Below are the code and all the weights of a small trained network. Each question names an input and a class and asks about switching units off, where a switched-off unit gives its printed mean instead of its output.

import numpy as np


def w(rows, s, z=0):
    codes = np.array(rows[::2]) - 128.0
    scale = np.full(codes.shape[1], s)
    scale[-1] = z or s
    return codes * scale


def f(y):
    return np.maximum(y, 0)


def log_softmax(a):
    a = a - a.max(-1, keepdims=True)
    return a - np.log(np.exp(a).sum(-1, keepdims=True))


def net(x, mask):
    res = np.array(x, float).reshape(1, 7) / 4 @ E
    y = f(res @ A[0][:, :-1].T + A[0][:, -1])
    res = res + np.where(mask, y, B[0][:, -1]) @ B[0][:, :-1]
    return log_softmax(res[-1] @ U[:, :-1].T + U[:, -1])


A, B = {}, {}
E = w([
[90,107,128,92,142,2,91,124,86,64],'x0',
[193,129,132,122,215,135,48,124,89,202],'x1',
[133,87,167,168,106,82,113,214,66,125],'x2',
[191,55,182,148,86,148,175,181,138,132],'x3',
[102,149,68,207,111,132,81,124,166,90],'x4',
[114,134,175,138,175,138,158,86,81,147],'x5',
[121,171,104,154,79,101,152,183,83,186],'x6',
],0.0082)
A[0] = w([
[58,132,74,99,91,63,121,103,160,29,208],'neuron 1',
[134,91,188,57,210,149,150,50,140,119,62],'neuron 2',
[141,118,126,165,76,254,152,135,220,114,180],'neuron 3',
[60,141,71,102,97,79,120,116,151,50,191],'neuron 4',
[119,101,137,151,113,149,142,123,165,95,31],'neuron 5',
[139,186,113,117,223,131,69,106,59,205,60],'neuron 6',
[149,16,227,140,151,66,84,213,46,97,192],'neuron 7',
[125,129,193,109,51,140,246,158,94,166,251],'neuron 8',
[173,133,122,153,115,156,128,185,102,187,216],'neuron 9',
[219,76,180,28,172,155,129,92,158,158,177],'neuron 10',
],0.0073,0.0021)
B[0] = w([
[87,143,131,78,124,105,100,137,122,106,247],'neuron 1',
[155,129,94,128,104,114,107,180,139,150,208],'neuron 2',
[153,128,123,170,162,194,130,152,144,130,236],'neuron 3',
[82,142,116,67,117,106,100,134,128,110,230],'neuron 4',
[116,144,125,127,142,145,128,120,153,115,150],'neuron 5',
[65,159,139,114,205,168,118,113,144,68,234],'neuron 6',
[131,91,168,132,195,130,134,247,86,87,254],'neuron 7',
[117,83,188,147,119,81,165,133,88,121,223],'neuron 8',
[127,128,115,101,109,107,107,169,126,125,196],'neuron 9',
[150,137,94,116,105,126,99,206,138,135,217],'neuron 10',
],0.014,0.008)
U = w([
[98,154,98,74,1,30,104,39,119,139,122],'0',
[92,141,194,150,181,163,170,4,147,83,106],'1',
[134,18,239,139,134,81,172,167,31,114,122],'2',
[114,170,82,88,152,145,87,165,146,102,170],'3',
[166,131,126,184,178,188,158,7,149,160,5],'4',
[222,103,51,183,29,147,130,171,169,219,204],'5',
],0.0083,0.0027)

Each question gives the input, the list of numbers given to net, and the class t.
The units are the neurons (one row each of A and B). Each row of codes is followed by its name. A weight is (code - 128) times the scale printed after its matrix; where a second scale follows, it is the last column's (A, B and U).
mask holds one flag per neuron, in row order. A switched-off neuron (its flag False) gives its mean, the last column of its row in B, instead of its output. The means were averaged over made-up inputs and are rounded, as every weight is.
A unit's drop is (log p(t) with every unit on - log p(t) with that unit switched off) / (log p(t) with every unit on - log p(t) with every unit switched off).
The circuit of an input: a set's keep is (log p(t) with only the set's units on - log p(t) with every unit switched off) / (log p(t) with every unit on - log p(t) with every unit switched off). Starting from all 10 units, units are removed one at a time, each time the one whose removal leaves the highest keep (on an exact tie, the one counted first), for as long as the keep stays at least 0.8.
circuit, biggest first: the units of the circuit, biggest drop first
top k neurons: the k neurons with the biggest drops, biggest first
drop of u: that unit's drop, to one decimal
input [-3,7,3,-8,8,6,-2], class 1: top neuron -> (neuron 6)
input [0,6,-2,5,7,0,7], class 5: circuit, biggest first -> (neuron 1; neuron 7)
input [5,-2,-7,4,-2,-5,0], class 0: circuit, biggest first -> (neuron 7; neuron 6)
input [-4,-2,-5,-2,-4,-7,7], class 5: circuit, biggest first -> (neuron 6; neuron 1)
input [3,-8,-5,8,4,2,-2], class 1: top 3 neurons -> (neuron 7; neuron 3; neuron 10)
input [-7,-8,-5,-2,3,-2,5], class 5: top 2 neurons -> (neuron 6; neuron 3)
input [-8,-7,-4,2,2,0,-2], class 4: circuit, biggest first -> (neuron 3; neuron 10; neuron 7)
input [5,-5,-5,8,5,1,6], class 0: top 4 neurons -> (neuron 7; neuron 4; neuron 1; neuron 6)
input [-7,-5,8,-6,1,7,-2], class 1: top 3 neurons -> (neuron 7; neuron 10; neuron 2)
input [1,4,-8,8,-5,-1,3], class 5: top 2 neurons -> (neuron 10; neuron 7)
input [0,8,2,0,3,8,3], class 3: top 3 neurons -> (neuron 6; neuron 8; neuron 9)
input [-2,2,-4,6,-7,0,-2], class 5: top 2 neurons -> (neuron 10; neuron 2)
input [-6,0,-1,-1,4,0,-2], class 4: top 2 neurons -> (neuron 10; neuron 2)
input [0,-3,-6,-1,-5,-2,7], class 2: top neuron -> (neuron 8)
input [1,-4,0,-2,-4,2,-5], class 0: top 3 neurons -> (neuron 7; neuron 3; neuron 6)
input [-2,5,-2,0,-3,-4,-6], class 5: drop of neuron 1 -> 0.2
input [-6,-2,-8,-4,-3,2,8], class 1: drop of neuron 2 -> 0.1
input [-2,8,6,-5,-6,4,-2], class 3: drop of neuron 6 -> 0.9
